Below are the code and all the weights of a small trained network. Each question names an input and a class and asks about switching units off, where a switched-off unit gives its printed mean instead of its output.

import numpy as np


def w(rows, s, z=0):
    codes = np.array(rows[::2]) - 128.0
    scale = np.full(codes.shape[1], s)
    scale[-1] = z or s
    return codes * scale


def norm(h):
    return h / np.sqrt((h * h).mean(-1, keepdims=True) + 1e-5)


def f(y):
    return np.maximum(y, 0)


def log_softmax(a):
    a = a - a.max(-1, keepdims=True)
    return a - np.log(np.exp(a).sum(-1, keepdims=True))


def net(x, mask):
    res = np.array(x, float).reshape(1, 3) / 4 @ E
    u = 0
    for l in range(3):
        y = f(norm(res) @ A[l][:, :-1].T + A[l][:, -1])
        res = res + np.where(mask[u : u + 6], y, B[l][:, -1]) @ B[l][:, :-1]
        u += 6
    return log_softmax(norm(res)[-1] @ U[:, :-1].T + U[:, -1])


A, B = {}, {}
E = w([
[182,169,185,127,245,238,133],'x0',
[181,85,90,63,131,2,200],'x1',
[105,119,113,181,183,221,251],'x2',
],0.004)
A[0] = w([
[209,99,88,82,172,97,159,93],'L0N0',
[147,126,64,193,122,136,240,92],'L0N1',
[85,126,105,190,83,156,197,2],'L0N2',
[182,141,183,159,132,161,102,103],'L0N3',
[100,98,84,125,38,75,198,120],'L0N4',
[2,135,58,163,23,119,144,145],'L0N5',
],0.0067,0.0035)
B[0] = w([
[182,170,196,134,140,131,79,204],'L0N0',
[35,117,176,94,111,147,167,208],'L0N1',
[61,193,111,118,254,184,7,166],'L0N2',
[120,110,59,111,86,78,79,186],'L0N3',
[90,198,30,129,125,79,141,245],'L0N4',
[179,66,228,125,142,169,104,254],'L0N5',
],0.0097,0.0053)
A[1] = w([
[110,236,135,143,131,101,129,252],'L1N0',
[60,125,55,187,152,168,183,107],'L1N1',
[168,134,175,74,158,90,248,160],'L1N2',
[163,122,51,208,86,215,182,41],'L1N3',
[112,88,228,129,125,216,180,186],'L1N4',
[173,44,210,169,1,156,137,14],'L1N5',
],0.0081,0.0013)
B[1] = w([
[172,107,68,144,141,147,156,231],'L1N0',
[240,184,102,90,128,73,149,186],'L1N1',
[79,84,188,156,118,212,70,202],'L1N2',
[119,135,103,86,102,2,151,149],'L1N3',
[147,55,49,135,107,77,90,254],'L1N4',
[167,203,171,143,111,113,169,178],'L1N5',
],0.0095,0.0049)
A[2] = w([
[6,165,120,112,139,129,206,87],'L2N0',
[154,143,112,184,122,140,54,85],'L2N1',
[116,95,130,153,114,77,111,247],'L2N2',
[222,152,242,171,144,104,132,10],'L2N3',
[107,30,146,111,160,185,59,125],'L2N4',
[106,180,126,151,131,103,70,202],'L2N5',
],0.011,0.0011)
B[2] = w([
[193,156,254,112,42,117,142,168],'L2N0',
[111,120,176,78,108,84,146,233],'L2N1',
[149,177,118,109,198,177,151,187],'L2N2',
[146,197,192,81,50,116,215,212],'L2N3',
[39,78,107,201,143,179,72,254],'L2N4',
[98,78,113,211,152,197,149,207],'L2N5',
],0.0093,0.008)
U = w([
[172,189,239,90,36,116,188,172],'0',
[67,67,136,170,127,181,79,221],'1',
[194,172,2,115,161,57,151,2],'2',
],0.0085,0.00064)

Each question gives the input, the list of numbers given to net, and the class t.
The units are the neurons (one row each of A and B). Each row of codes is followed by its name. A weight is (code - 128) times the scale printed after its matrix; where a second scale follows, it is the last column's (A, B and U).
mask holds one flag per neuron, layer by layer. A switched-off neuron (its flag False) gives its mean, the last column of its row in B, instead of its output. The means were averaged over made-up inputs and are rounded, as every weight is.
A unit's drop is (log p(t) with every unit on - log p(t) with that unit switched off) / (log p(t) with every unit on - log p(t) with every unit switched off).
The circuit of an input: a set's keep is (log p(t) with only the set's units on - log p(t) with every unit switched off) / (log p(t) with every unit on - log p(t) with every unit switched off). Starting from the 12 units with the biggest drops (on a tie, the unit counted first), units are removed one at a time, each time the one whose removal leaves the highest keep (on an exact tie, the one counted first), for as long as the keep stays at least 0.8.
circuit, biggest first: the units of the circuit, biggest drop first
top k neurons: the k neurons with the biggest drops, biggest first
k most important neurons of layer l: the k neurons of layer l with the biggest drops, biggest first
drop of u: that unit's drop, to one decimal
input [6,-1,8], class 2: top 2 neurons	[L0N5 L1N1]
input [-2,3,7], class 0: circuit, biggest first	[L0N1 L2N0]
input [1,8,3], class 1: circuit, biggest first	[L1N2]
input [-8,2,3], class 0: top 4 neurons	[L0N1 L1N4 L2N0 L0N4]
input [-5,-2,0], class 0: circuit, biggest first	[L0N5 L2N3]
input [0,-3,-8], class 0: 2 most important neurons of layer 1	[L1N4 L1N5]
input [1,6,2], class 1: top 4 neurons	[L1N2 L0N0 L0N1 L1N0]
input [0,5,-3], class 2: top 2 neurons	[L0N5 L0N4]
input [4,-5,1], class 2: top 3 neurons	[L0N0 L0N5 L2N4]
input [-7,5,-4], class 2: top 2 neurons	[L0N4 L2N4]
input [-1,8,-4], class 2: top 4 neurons	[L0N5 L0N4 L2N4 L2N3]
input [-2,-5,-4], class 0: drop of L1N5	2.5
input [5,-1,3], class 2: drop of L0N5	0.7
input [3,-6,4], class 2: drop of L1N3	0.0
input [-2,-6,-8], class 0: top neuron	[L1N5]
